In the rows, zero is written as 128.
Each row is followed by its class.
[115 113 142 149 132 151 126  78 141 105 149 129 151 132 125 128 124 128
  93 124 139 139 129 123 126 110 137 154 131 124 136 120 130  90 116 133
 133 137 136 124 135 122 130 117 132 176 123  95 128 139 123 122  84 136] : hs
[115 105 128 141 161 128 110   4 187  80  80 144 132 130 131 117 131 144
  33 118 127 129 153 119 115  29 168 144 108 136 120 112 115 123 147 137
 136 137 132 103 176 119 118 148 123 119 142 128 118 129 145 127  66 106] : hs
[112 118 139 149 120 142 136  91  95 112 151 127 127 144 131 115 138 104
 110  80 133 121 149 121 129 132 161 146 137 143 110 125 138 120 117 128
 140 140 149 157 138 129 130 135 136 126 140 128 110 133 159 144 106 132] : Jq
[111 140 137 127 107 144 144  98  97 166 129 136 111 134 124 117 120 104
  71 102 138 133 127 124 123 123 160 128 128 130 144 124 133 137 138 127
 136 148 146 127 131 116 124 120 124 126 173 129 145 142 130 152 138 127] : hs
[119 133 149 137 137 131 119  75 130 105 141 142 144 120 133 108 128 123
  66 122 122 133 122 125 128  81 143 166 124 133 126 125 126 131 114 136
 132 130 134 116 136 132 140 133 118 130 109 101 130 136 151 135 103 108] : Jq
[ 97 117  97 120 114 135 139 102 139 159 130 135 123 138 128 132 121 102
 113  99 123 131 128 128 136 118 124 108 139 127 127 154 132 142 130 110
 145 137 127 127 149 126 134 144 113 122 124 170 116 121 133 127 148 131] : hs
[120 121 127 113 105 150 129  91 138 175 156 125 134 129 118 119 151 144
  65 115 133 127 141 139 124  69 156 119 136 128 162 131 127 126 121 128
 134 114 141 130 135 114 128 128 126 134 125 132 126 130 116 148 121 111] : Jq
[119 134 124 114 104 141 130  86 144 173 164 125 113 129 124 125 104 119
  80 102 123 139 127 140 127 101 141 130 133 116 125 132 154 137 116 130
 140 150 140 149 142 131 130 128 119 143 119 148 124 133 123 135 118 107] : Jq
[113 119 112 138 125 139 116  94 148  97 152 126 132 116 134 131 126 134
  94 110 123 137 147 129 122  90 125 140 136 115 121 129 201 141 140 122
 126 133 138 118 153 116 126 136 120 125 129 132 140 126 125 128 112 117] : hs
[106 130 133 133 146 136 113  93 127 148 140 124 142 132 134 134 139  87
  73  96 124 131 101 128 133  96 169 158 141 118 107 128 129 122 130 126
 124 136 128 139 163 107 121 141 132 125 119 112 118 140 142 142 120 117] : hs
[123 110 145 131 145 120 126 126  53  99 116 115 160 151 128 106 136 113
 104  97 124 117 112 129 130  50 122 168 120 121 105 127 145 124 117 136
 142 113 116 116 149 142 110 132 164 121 143 108 138 110 142 116 140 117] : Jq
[116 126 111 143 133 124 122  49 130 133 138 137 118 129 120 120 134 144
  59  94 119 163 129 114 127 132 137 131 128 108 148 128 118 123 132 141
 112 157 154 144 132 119 127 122 115 139 123  99 130 158 129 136  78 126] : hs
[126 137 120  97 112 157 121  55 204 154 152 144  96 123 118 151 139 148
  96 154 141 112 138 112 124  47 110 112 125 174 123 126  86 130 122 128
 146 122  95  76 166 116 137 148  97 110  95 140 108 136 124  95 133 104] : Jq
[122 133 125 149 145 121 119  89  92 119 126 120 130 118 121 125 135 119
  90 116 100 164 109 129 145 180 116 162 119  94 138 137 144 116 135 137
 120 144 170 140 124 131 117 118 140 151 119  81 145 143 123 130  85 133] : Jq
[118 131 106 109 112 148 134  67 148 121 151 133 111 121 115 122 125 147
  56 136 114 133 138 121 115  83 121 129 124 116 134 126 141 116 133 130
 136 140 150 120 131 121 119 130 114  99 122 113 121 115 123 125 100 111] : hs
[138 118 150 147 134 143 145 113 108 120 135 137 130 121 111 132 129 136
  75 149 130 136 119 122 130 114 137 150 133 135 134 136 118 136 133 139
 130 122 144 111 118 125 114 123 134 128 148  88 133 133 136 115 115 115] : Jq
[118 124 106 114 119 154 123  57 168 159 157 136 130 122 123 158 131 147
  46 131 125 149 116 135 140  39 135 143 124 113 118 119 122 134 136 119
 127 144 143  94 152 119 104 137 116 141 103 100 115 135 127 119  96 111] : Jq
[133 129  94 108 107 138 138  91 196 155 150 125 126 127 130 138 126 136
 103 146 150 101 136 129 146  68 120 131 130 140 120 129 109 142 117 138
 128 122 112  94 172 123 133 144 115 129 106 138  95 131 130 106 106 101] : Jq
[128 120 146 131 130 131 127 116 130 122 157 141 122 120 131 115 130 142
  78 140 136 126 145 119 125  91 134 133 118 129 128 122 131 129 135 120
 142 100 141 119 119 120 125 134 125 133 126 112 127 138 140 122 141 120] : hs
[123 124 102 137 126 130 129  59 140 183 161 122 118 120 124 117 130 129
  31 119 120 135  56 136 131  54 137 135 120 107 136 150 111 131 123 124
 129 152 145 112 144 110 125 131 107 144 126 111 126 139 121 129  85 129] : Jq
[123 131 103 120  98 145 133   5 121 196 121 110 131 113 122 129 128 107
  72 108 123 183 108 131 140 124 126 127 142  84 132 135 142 113 127 118
 120 155 149 139 145 130 129 125 124 141 118 107 146 137 129 142 101 110] : Jq
[106 135 136 137 132 149 126  88  91 120 162 139 122 125 107 113 139 128
  73 124 134 121 138 131 129  83 164 157 124 134 136 128 119 128 113 125
 132 141 143 128 120 122 140 134 127 125 137 128 129 123 129 140 125 118] : Jq
[131 127 118 129 135 155 141 101 145 151 142 132 119 128 130 125 132 134
  88 118 127 140 139 130 113 110 132 119 134 115 124 118 133 159 113 147
 131 149 137 136 127 124 126 130 111 144 140 129 133 127 124 118 134 156] : hs
[120 124 134 169 137 136 129  81 129 118 156 132 126 131 130 133 143 128
  78 143 128 158 114 120 117 172 134 128 140  99 139 130 129 121 124 130
 116 146 168 133 123 119  97 147 127 147 109 101 145 143 118 141  72 127] : Jq
[119 130 123 129 135 148 118  81 178 129 140 132 163 120 113 126 150 150
  79  92 150 134 133 132 124  66 118 134 148 121 109 134 133 141 127 130
 129 140 142 125 186 133 139 121 127 132 117 160 128 136 137 126  83 127] : hs
[123 122 132 133 166 129 127 107 142 151 144 135 144 135 126 136 127 124
 111 116 136 107 147 123 130  82 146 130 130 129 136 144 130 123 120 120
 132 130 125 137 147 130 124 135 125 128 145 123 102 138 135 129 118 114] : hs
[126 132 112 131 127 160 128  89 197 153 157 138 114 124 130 140 130 147
  97 141 127 117 128 117 141  71 137 129 127 142 114 127 107 131 128 133
 143 130 103  70 180 127 129 143  98 127 102 148 111 134 138 125 122 127] : Jq
[109 135 126 161 136 145 112  72 107 139 177 137 131 126 131 131 156 125
  47 145 116 165 123 127 131 187 150 148 133  92 144 137 125 129 130 116
 135 158 185 147 106 123 141 138 126 144 114  92 156 159 102 152  55 147] : Jq
[125 128 120 140 122 158 130  94 159 150 161 126 147 125 124 150 132 134
 107 126 120 113  99 136 138 130 112 129 136 122 126 121 121 123 123 128
 126 137 125 112 159 137 110 121 111 126 101 117 123 142 122 128  60 158] : Jq
[170 125 178 146 116 141 131 102 112 128 153 138 133 128 128 136 136 108
  98 133 131 138 100 126 141 178 149 156 125 117 145 128 128 121 136 137
 127 127 144 129 115 127 133 141 156 117  98  86 116 153 127 112 115 110] : hs
[ 99 105 100 128 123 141 111  39 137 126 143 147 125 125  85 111 140 147
  55 114 130 130 138 126 129  65 149 126 136 141 142 159 121 109 129 129
 134 143 113 132 143 117 129 119 108 139 149 138 128 146 132 174  89 114] : hs
[123 123 148 138 149 131 104  98 161 130 175 130 131 130 125 119 133 149
  64 115 132 127 136  59 141  82 123 153 126 121 118 129 123  94 135 128
 126 135 146 127 142 130 126 143 114 135 117 111 149 136 126 120 121 118] : hs
[123 126  96 144 125 143 119  83 142 123 162 131 147 125 119 106 131 139
  74 106 130 138 147 129 129  85 151 123 140 125 114 126 126 141 132 118
 138 144 148 148 150 122 122 129 117 128 122 135 117 132 124 153 118 109] : hs
[120 113 129 244 135 141 121  65 160 120 159 141 124 131 126 126 132 140
  97 151 113 128 137 121 138  70 142 146 121 134 120 130 118 145 130 124
 135 112 115 100 147 121 132 138 108 127 122 125 113 125 134 119  93 121] : Jq
[132 122 132 135  99 130 146 131 131 181 167 119 149 117 138 141 124  73
 133 101 119 154  82 139 140 201 124 135 143  94 119 115 125 110 111 128
 123 139 133 144 166 131 128 137 141 132  79  94 144 132 125 119 107 131] : hs
[124 127 103  98 129 152 120  71 157 141 151  43 112 125 126 130 123 141
  65 158 121 137 132 134 135  97 134 128 135 127 130 136 127 142 125 131
 127 126 139 102 155 119 125 128 118 151 112 116 129 146 125 123 112 102] : Jq
[128 128 118 133 135 143 124  65 145 109 152 143 151 135 129 130 129 142
  82 109 125 149 110 130 134  74 124 134 134 114 101 121 115 147 139 126
 130 102 137 119 143 124 124 136 122 124 105 104 122 144 132 100  61 116] : hs
[126 126 124 139 112 131 137 117  96 145 142 124 126 123 128 104 133 110
  84 106 133 128 114 123 128 109 160 139 128 114 135 104 145 123 121 118
 124 138 152 157 116 122 123 129 152 150 144 142 123 115 124 161 126 134] : Jq
[126 148 116 129 135 142 123  77 168 112 147 138 148 119  99 124 134 140
  94 100 125 162 130 127 140 101 121 125 134 146 108 133 137 123 131 130
 158 103 147 155 156 129 134 170 134 139 101 134 126 131 130 126  72 127] : hs
[107 136 105 108 132 108 137 118 160  99 114 147 174 141 140 140 129  91
 155  52  93  99 111 133 126  48 118 126 120 154  86 124 145 129 128 114
 130 108  89 129 193 125 125 145 113 119 116 173 119 104 144 115 136 140] : hs
[123 138 114 144 121 135 133  86 125 130 134 124 138 127 131 135 129 108
 103 111  88 154  98 119 135 134 127 133 137 114 127 132 131 116 131 122
 123 129 109 114 190 133 124 137 142 128 117 110 102 139 133 132 109 115] : hs
[ 94 124 104 168 109 150 134 100 127 184 157 129 131 114 126 121 125 128
  58 126 128 159 130 133 137 137 140 116 139 114 123 115 142 126 147 126
 140 151 162 140 132 113 132 145 113 156 121 131 117 132 116 158 113 135] : hs
[127 132 134 124 142 144 127 102 153  89 152 154 130 128 137 118 126 152
  84 143 121 140 140 120 136  69 118 139 118 118 114 115 128 130 122 130
 133 126 141 109  92 133 138 128 121 138 116 128 121 136 119 118 128 101] : hs
[148 130 141 130 123 127 121  90 115 113 128 135 161 136 129 126 130 110
 109 104 136 121 122 136 128  87 156 151 127 137 114 123 134 126 121 116
 136 125 129 136 135 124 119 134 136 122 134 118 118 132 136 132 132 111] : Jq
[123 127 108 132 115 138 136 112 122 170 126 122 115 131 124 123 134 137
  85 142 125 160 147 131 132 141 139 132 134 107 154 136 134 125 124 129
 129 154 117 147 128 119 116 112 119 152 128 127 133 131 127 104  95 139] : Jq
[126 132 124 134 128 137 123 114 139 124 152 131 141 129 119 126 137 121
 112 122 126 134 128 120 124 115 138 129 133 112 127 136 134 125 129 131
 135 117 144 122 140 136 128 135 133 157 117 131 116 141 131 121 122 124] : hs
[130 118 107 155 143 143 139  50 129 145 166 137 126 125 113 133 137 150
  61 140 111 166 132 134 100 138 133 139 127  86 152 124 109 123 123 106
 121 178 166 120 134 126 100 124 133 157 113  80 129 126 120 124  52 118] : hs
[133 127 139 132 147 132 140 138 139 143 154 115 132 120 132 111 123  93
 137 112 133 127 101 119 145 168 130 133 131 112 119 131 139 102 125 126
 131 124 144 136 135 138 128 134 130 136  86 104 132 147 117 137 124  94] : hs
[131 122  95 112 113 140 125  49 197 168 156 135 125 119 122 153 108 148
  74 131 119 150 113 120 150  80 100 149 125 102 132 129 117 129 120 119
 130 121 122  88 182 117 143 135 104 131  95 123 115 143 129 109  88 113] : Jq
[135 136 107 122 124 129 117  72 154 180 139 101 152 126 124 137 133 130
  71 115 123 160 108 125 128  64 114 154 111 112 116 125 147 105 131 119
 131 139 122  98 172 131 135 134 122 128 117 116 156 128 144 111 116 113] : Jq
[125 120 153 175 140 113 125 119  62  90 125 135 135 113 124 113 123 111
  91 114 118 115 110 120 127 152 156 141 123 111 139 103 145 141 130 124
 122 137 176 163 107 141 112 128 145 139 143  97 146 136 128 150 110 156] : Jq
[125 130  88 122  97 132 145  78 121 202 133 112 134 121 136 120 121  94
  48  91 133 166 129 124 139 131 157 127 130 105 117 144 164 108 118 115
 147 157 155 148 159 127 140 139 141 146 115 142 136 122 124 149 125 132] : Jq
[123 124 145 161 143 139 119  88 100  83 135 139 145 137 119 121 151  86
  88 108 122 127 133 121 131 113 169 154 134 128 125 132 140 125 141 126
 155 140 159 166 112 121 129 131 137 142 137 102 124 144 133 139 113 139] : Jq
[127 138 127 143 100 139 121 101 145 143 127 123 120 133 131 129 140 142
  57 121 123 141 105 134 138  87 128 134 130 112 126 129 120  36 136 134
 111 130 136 112 151 126 129 137 129 137 114  97 122 130 125 122 107 125] : Jq
[131 127 131 166 139 145 126 100 118 140 157 141 109 139 125 122 132 139
  72 153 119 153 118 126 133 128 106 147 123 110 142 129 122 125 119 131
 131 140 154 115 125 180 128 131 149 143 125  89 129 146 125 127  93 110] : hs
[134 122 174 130 131 123 117 126 111 119 173 131 135 122 122 118 128 120
 102 141 127 123 101 122 139 115 148 157 116 125 132 125 135 116 124 127
 139 123 145 130  94 133 136 138 129 143 112 104 131 140 129 123 147 105] : hs
[127 124 135 143 126 134 123 101 151 105 137 127 140 117 127 119 124 129
 116 111 134 140 133 119 126  97 130 155  99  95 117 135 157 139 132 129
 128 117 129 123 148 117 126 131 113 128 102 129 122 139 130 115 114 125] : hs

Each row is followed by its class.
[140 123 122 130 131 132 119 130 123 156 118 129 130 125 131 147 116 135
 118 129 125 131 128 129 143 143 117 133 134 131 124 144 131 102 122 134
 132 142 125 122 161 126 125 132 127 115 115 138 126 135 148 131 138 135] : (29)
[131 123 131 126 112 117 126 131 131  75 117 127 127 127 122 142 124 134
 152 135 129 121 105 130 147 134 124 105 130 111 181 133 133 107 116 143
 134 132 114 148 144 120 121 136 142 126 117 133 125 123 113 123 122 129] : (44)
[109 117 104 121 103 108 136 138  98  57 158 118 121 117 122 114 121  95
 129 126 141 130 134 125  90 113 171 140 102 145 159 110 126 188 115 155
 130 123 128 145 148 121 211 164 155 166 167 118 144 211 147 162  82 116] : (30)
[143 109 122 132 105 163 126 126  91 155 119 132 134 139 136 111 144 124
 144 123 130  99 119 124 110 131 106 121 136 140 171 143 148 127 121 117
 128 131 123 134 141 131 107 121 126 143 145 131 131 113 118 114 142 125] : (41)
[ 95 161 121 120 102 115 122 118 117  88 119 110 128 125 118 130 131 132
 182 129 127  94 117 133 150 111 149  88 125 137 162 115 125  45 111 141
 117 143 120 151 135 120 100 150 142 102 114 136 146 149 105 125 110 134] : (44)
[138 146 106 129 127 127 124 129 126 106 114 127 126 133 141 144 123 136
 150 137 142 121 113 127 146 134 127 111 133 115 152 135 123  67 121 127
 124 132 114 133 134 125 105 122 125 111 108 134 119  77 116 117 133 136] : (44)
[139 111 115 127 138 142 137 124 129 119 141 126 120 127 127 127 126 121
 131 125 137 127 125 127 115 119 120 137 132 140 153 144 137 158 124 122
 131 120 119 118 129 129 147 121 124 159 144 129 132  81 153 124 128 125] : (45)
[151 143 133 124 118 148 127 120 100 152 115 127 132 127 147 127 122 130
 140 133 123 110 120 137 141 131 123 113 133 133 134 128 130  95 130 118
 127 135 122 144 136 130 112 121 131 126 122 137 120  87 119 124 135 132] : (42)
[158 102 130 130 118 146 130 137 114 117 128 125 133 127 129 121 135 130
 121 135 125 140 123 128 123 129 114 142 142 132 106 143 133 148 136 124
 133 119 129 131 154 129 129 132 132 139 128 128 130 107 149 122 123 132] : (29)
[135 145 143 120 122 121 123 107 127 195 135 132 135 125 125 134 132 127
 128 115 127 126 139 118 142 119 139 130 128 129 149 119 138 118 124 133
 122 147 132 115 117 130 116 134 126 123 119 119 130 171 128 124 138 122] : (47)
[114 116 114 129 127 144 130 129  91  96 127 131 127 132 137 126 112 134
 141 128 133 117 150 137 125 132 118 132 107 131 118 121 124 104 124 124
 135 119 129 149 127 137 156 141 136 107 113 137 111 177 119 145 116 131] : (50)
[ 90 126 157 125 111 133 133 130 134 175 112 128 128 124 136 115 115 136
 138 114 121 102 139 147 131 132 123 119 115 121  92 127 125  96 137 127
 126 136 126 141  87 137 116 131 131 120 134 133 122  66 107 141 127 129] : (41)
